Here is a tiny trained network, its code and every weight. The questions are about switching its units off for an input and a class, where a switched-off unit gives its printed mean instead of its output.

import numpy as np


def w(rows, s, z=0):
    codes = np.array(rows[::2]) - 128.0
    scale = np.full(codes.shape[1], s)
    scale[-1] = z or s
    return codes * scale


def norm(h):
    return h / np.sqrt((h * h).mean(-1, keepdims=True) + 1e-5)


def f(y):
    return y / 2 * (1 + np.tanh(0.7978845608 * (y + 0.044715 * y**3)))


def log_softmax(a):
    a = a - a.max(-1, keepdims=True)
    return a - np.log(np.exp(a).sum(-1, keepdims=True))


def net(x, mask):
    res = np.array(x, float).reshape(1, 2) / 4 @ E
    u = 0
    for l in range(3):
        y = f(norm(res) @ A[l][:, :-1].T + A[l][:, -1])
        res = res + np.where(mask[u : u + 4], y, B[l][:, -1]) @ B[l][:, :-1]
        u += 4
    return log_softmax(norm(res)[-1] @ U[:, :-1].T + U[:, -1])


A, B = {}, {}
E = w([
[130,146,253,32,172,44,163,228,135,1],'x0',
[141,119,207,196,48,158,128,238,248,86],'x1',
],0.0056)
A[0] = w([
[102,166,184,9,238,62,198,83,94,77,29],'0.n0',
[93,39,123,20,108,87,130,167,165,158,132],'0.n1',
[202,58,119,212,109,182,109,121,223,162,5],'0.n2',
[55,158,103,120,160,213,73,37,4,177,111],'0.n3',
],0.0039,0.0023)
B[0] = w([
[95,254,146,143,202,241,41,111,95,168,251],'0.n0',
[117,159,112,146,150,145,198,120,129,131,142],'0.n1',
[101,174,221,127,122,152,71,35,74,141,206],'0.n2',
[190,22,130,123,164,35,190,225,182,56,254],'0.n3',
],0.0057,0.004)
A[1] = w([
[61,147,194,126,109,114,115,204,169,102,126],'1.n0',
[105,113,153,136,106,135,38,124,121,121,76],'1.n1',
[158,2,61,107,137,62,167,165,125,100,32],'1.n2',
[78,131,156,186,41,207,101,114,171,158,2],'1.n3',
],0.0059,0.0027)
B[1] = w([
[151,54,54,146,78,88,158,73,159,140,245],'1.n0',
[99,186,51,199,57,91,122,115,113,129,154],'1.n1',
[82,115,21,247,106,145,149,127,116,166,233],'1.n2',
[76,184,99,146,132,255,30,116,182,182,253],'1.n3',
],0.0068,0.004)
A[2] = w([
[23,243,190,52,165,81,84,153,4,136,9],'2.n0',
[155,10,95,170,45,94,99,108,190,122,170],'2.n1',
[166,3,23,174,142,72,174,81,98,223,85],'2.n2',
[223,32,176,108,29,29,225,134,179,70,14],'2.n3',
],0.005,0.0013)
B[2] = w([
[175,21,164,68,238,247,92,176,28,123,224],'2.n0',
[166,194,162,80,210,116,162,126,35,135,236],'2.n1',
[52,83,200,180,100,31,203,217,141,94,254],'2.n2',
[253,223,171,42,65,80,188,64,178,137,199],'2.n3',
],0.0058,0.0057)
U = w([
[55,72,91,204,129,16,206,171,114,132,191],'0',
[142,121,158,66,252,184,73,153,67,104,144],'1',
[99,172,104,182,68,194,24,84,175,185,175],'2',
[197,178,170,50,59,45,211,111,184,91,182],'3',
[95,128,90,88,94,95,104,106,130,89,4],'4',
],0.011,0.0045)

Each question gives the input, the list of numbers given to net, and the class t.
The units are the neurons (one row each of A and B). Each row of codes is followed by its name. A weight is (code - 128) times the scale printed after its matrix; where a second scale follows, it is the last column's (A, B and U).
mask holds one flag per neuron, layer by layer. A switched-off neuron (its flag False) gives its mean, the last column of its row in B, instead of its output. The means were averaged over made-up inputs and are rounded, as every weight is.
A unit's drop is (log p(t) with every unit on - log p(t) with that unit switched off) / (log p(t) with every unit on - log p(t) with every unit switched off).
The circuit of an input: a set's keep is (log p(t) with only the set's units on - log p(t) with every unit switched off) / (log p(t) with every unit on - log p(t) with every unit switched off). Starting from all 12 units, units are removed one at a time, each time the one whose removal leaves the highest keep (on an exact tie, the one counted first), for as long as the keep stays at least 0.8.
units of the circuit, in order: the units of the circuit, biggest drop first
k most important neurons: the k neurons with the biggest drops, biggest first
drop of u: that unit's drop, to one decimal
input [0,0], class 0: most important neuron : 0.n0
input [-7,0], class 0: units of the circuit, in order : 0.n3, 2.n2
input [0,7], class 2: 2 most important neurons : 0.n3, 1.n3
input [0,8], class 2: 4 most important neurons : 0.n3, 1.n3, 0.n2, 2.n2
input [1,5], class 3: 2 most important neurons : 0.n0, 1.n0
input [1,1], class 3: 2 most important neurons : 0.n3, 2.n3
input [-4,0], class 0: 2 most important neurons : 0.n3, 0.n0
input [-2,0], class 0: 2 most important neurons : 1.n2, 0.n3
input [0,-6], class 0: drop of 0.n3 : 2.3
input [0,-2], class 0: drop of 0.n3 : 2.2
input [1,4], class 3: drop of 2.n1 : 0.0
input [1,3], class 3: drop of 0.n0 : 4.8
